Below are the code and all the weights of a small trained network. Each question names an input and a target symbol and asks about switching units off, where a switched-off unit gives its printed mean instead of its output.

import numpy as np


def w(rows, s, z=0):
    codes = np.array(rows[::2]) - 128.0
    scale = np.full(codes.shape[1], s)
    scale[-1] = z or s
    return codes * scale


def norm(h):
    return h / np.sqrt((h * h).mean(-1, keepdims=True) + 1e-5)


def f(y):
    return y / 2 * (1 + np.tanh(0.7978845608 * (y + 0.044715 * y**3)))


def softmax(a):
    e = np.exp(a - a.max(-1, keepdims=True))
    return e / e.sum(-1, keepdims=True)


def log_softmax(a):
    a = a - a.max(-1, keepdims=True)
    return a - np.log(np.exp(a).sum(-1, keepdims=True))


def net(x, mask):
    ids = ['αβδημπτφ'.index(c) for c in x.split()]
    T = len(ids)
    res = E[ids] + P[:T]
    u = 0
    for l in range(2):
        r = norm(res)
        for j in range(3):
            rows = slice(2 * j, 2 * j + 2)
            q, k, v = (r @ M[l][rows].T for M in (Q, K, V))
            z = softmax(np.where(np.tri(T) > 0, q @ k.T / 2**0.5, -1e9)) @ v
            o = O[l][rows]
            res = res + np.where(mask[u + j], z, o[:, -1]) @ o[:, :-1]
        u += 3
        y = f(norm(res) @ A[l][:, :-1].T + A[l][:, -1])
        res = res + np.where(mask[u : u + 12], y, B[l][:, -1]) @ B[l][:, :-1]
        u += 12
    return log_softmax(norm(res)[-1] @ U[:, :-1].T + U[:, -1])


Q, K, V, O, A, B = {}, {}, {}, {}, {}, {}
E = w([
[141,140,173],'α',
[159,114,198],'β',
[117,121,190],'δ',
[114,127,187],'η',
[115,126,187],'μ',
[117,123,187],'π',
[179,57,4],'τ',
[54,203,124],'φ',
],0.0032)
P = w([
[150,148,62],'0',
[22,72,111],'1',
[108,123,95],'2',
[225,126,190],'3',
[89,76,236],'4',
[24,128,222],'5',
[81,173,225],'6',
[126,183,234],'7',
[144,179,241],'8',
[96,190,250],'9',
],0.0022)
Q[0] = w([
[122,124,132],'L0H0',
[124,117,135],'L0H0',
[143,159,138],'L0H1',
[135,101,84],'L0H1',
[58,45,186],'L0H2',
[213,253,75],'L0H2',
],0.0051)
K[0] = w([
[130,120,122],'L0H0',
[136,117,122],'L0H0',
[114,109,144],'L0H1',
[182,92,91],'L0H1',
[222,137,86],'L0H2',
[2,117,193],'L0H2',
],0.0057)
V[0] = w([
[97,81,134],'L0H0',
[117,129,129],'L0H0',
[46,225,82],'L0H1',
[194,55,182],'L0H1',
[3,71,187],'L0H2',
[2,130,201],'L0H2',
],0.0014)
O[0] = w([
[139,181,130,184],'L0H0',
[134,137,126,137],'L0H0',
[192,121,118,27],'L0H1',
[65,122,166,251],'L0H1',
[61,74,254,180],'L0H2',
[72,39,209,180],'L0H2',
],0.0017,0.00021)
A[0] = w([
[151,79,100,34],'L0N0',
[127,3,56,4],'L0N1',
[129,123,129,130],'L0N2',
[133,155,125,91],'L0N3',
[156,97,113,78],'L0N4',
[87,139,109,110],'L0N5',
[135,159,126,89],'L0N6',
[134,144,129,96],'L0N7',
[181,194,78,99],'L0N8',
[128,129,128,127],'L0N9',
[146,70,92,26],'L0N10',
[145,72,94,35],'L0N11',
],0.0055,0.002)
B[0] = w([
[148,209,173,73],'L0N0',
[164,253,189,254],'L0N1',
[130,131,124,134],'L0N2',
[105,104,175,74],'L0N3',
[138,194,155,86],'L0N4',
[176,98,155,99],'L0N5',
[106,110,167,74],'L0N6',
[116,122,149,88],'L0N7',
[99,40,140,49],'L0N8',
[127,127,129,126],'L0N9',
[149,219,181,85],'L0N10',
[154,225,180,86],'L0N11',
],0.0033,0.00085)
Q[1] = w([
[66,131,73],'L1H0',
[90,24,21],'L1H0',
[206,120,107],'L1H1',
[85,29,1],'L1H1',
[116,144,145],'L1H2',
[161,104,177],'L1H2',
],0.0099)
K[1] = w([
[199,33,108],'L1H0',
[199,68,1],'L1H0',
[51,75,85],'L1H1',
[196,48,58],'L1H1',
[111,146,154],'L1H2',
[168,100,177],'L1H2',
],0.0084)
V[1] = w([
[247,91,189],'L1H0',
[186,61,215],'L1H0',
[2,81,113],'L1H1',
[115,237,104],'L1H1',
[58,143,117],'L1H2',
[218,192,146],'L1H2',
],0.005)
O[1] = w([
[144,55,1,101],'L1H0',
[115,6,69,186],'L1H0',
[33,165,145,211],'L1H1',
[153,123,199,45],'L1H1',
[158,95,138,140],'L1H2',
[69,119,79,7],'L1H2',
],0.0069,0.0019)
A[1] = w([
[138,135,122,23],'L1N0',
[131,139,147,109],'L1N1',
[236,219,14,80],'L1N2',
[149,143,146,124],'L1N3',
[138,132,130,132],'L1N4',
[107,208,130,180],'L1N5',
[86,133,116,134],'L1N6',
[154,128,89,161],'L1N7',
[184,162,136,1],'L1N8',
[89,116,3,79],'L1N9',
[174,144,130,174],'L1N10',
[99,161,108,151],'L1N11',
],0.0071,0.0053)
B[1] = w([
[51,174,96,55],'L1N0',
[119,120,99,118],'L1N1',
[201,11,214,207],'L1N2',
[141,118,90,134],'L1N3',
[134,125,127,132],'L1N4',
[179,42,105,253],'L1N5',
[99,113,179,149],'L1N6',
[163,133,177,153],'L1N7',
[42,178,98,74],'L1N8',
[167,254,104,137],'L1N9',
[178,77,127,193],'L1N10',
[137,87,158,160],'L1N11',
],0.0038,0.0022)
U = w([
[111,162,84,253],'α',
[109,100,39,252],'β',
[90,119,124,8],'δ',
[80,121,132,33],'η',
[78,111,134,81],'μ',
[91,120,127,17],'π',
[251,89,138,139],'τ',
[128,222,201,197],'φ',
],0.012,0.0026)

Each question gives the input, a string of symbols that net reads in full, and the target symbol t.
The units are the heads (2 rows each of Q, K, V and O) and the neurons (one row each of A and B). Each row of codes is followed by its name. A weight is (code - 128) times the scale printed after its matrix; where a second scale follows, it is the last column's (O, A, B and U).
mask holds one flag per unit, layer by layer, with each layer's heads first. A switched-off unit (its flag False) gives its mean, the last column of its rows in O or B, instead of its output. The means were averaged over made-up inputs and are rounded, as every weight is.
A unit's drop is (log p(t) with every unit on - log p(t) with that unit switched off) / (log p(t) with every unit on - log p(t) with every unit switched off).
The circuit of an input: a set's keep is (log p(t) with only the set's units on - log p(t) with every unit switched off) / (log p(t) with every unit on - log p(t) with every unit switched off). Starting from the 12 units with the biggest drops (on a tie, the unit counted first), units are removed one at a time, each time the one whose removal leaves the highest keep (on an exact tie, the one counted first), for as long as the keep stays at least 0.8.
units of the circuit, in order: the units of the circuit, biggest drop first
k most important neurons: the k neurons with the biggest drops, biggest first
k most important neurons of layer l: the k neurons of layer l with the biggest drops, biggest first
heads that matter: for each layer, one digit per head in row order, 1 if its drop is at least 0.15 and else 0, layers parted by /
drop of u: that unit's drop, to one decimal
input α τ μ, target α: 3 most important neurons => L0N1, L0N8, L1N9
input β δ π η τ τ μ α φ τ, target φ: heads that matter => 000 / 110
input φ φ α, target φ: 2 most important neurons => L0N5, L1N2
input φ η β, target φ: units of the circuit, in order => L1H0
input τ π π τ τ τ π, target τ: units of the circuit, in order => L1H1, L0N1, L0N11
input φ μ τ β β φ, target β: 2 most important neurons => L1N2, L0N1
input β α π, target β: units of the circuit, in order => L1H0, L0N1
input β μ β β μ β β β π δ, target β: heads that matter => 000 / 100
input β π δ, target β: 2 most important neurons => L0N8, L0N1
input τ τ τ τ α π τ α β η, target β: heads that matter => 000 / 101
input τ β β τ τ π, target τ: units of the circuit, in order => L1H1, L0N1
input α β μ, target α: 4 most important neurons => L0N8, L1N9, L0N1, L1N2
input β α φ τ φ δ, target τ: heads that matter => 001 / 011
input α μ β τ α, target β: 2 most important neurons => L1N2, L0N8
input β α τ τ π μ, target τ: heads that matter => 001 / 010
input δ φ τ π, target φ: 2 most important neurons => L1N2, L0N8
input η β τ μ, target β: most important neuron => L1N2
input τ β φ, target τ: drop of L1H1 => 0.1
input τ φ μ α, target φ: drop of L1H0 => 1.1
input μ β μ π, target β: drop of L1H0 => 0.5
input τ β η μ, target β: most important neuron of layer 0 => L0N5
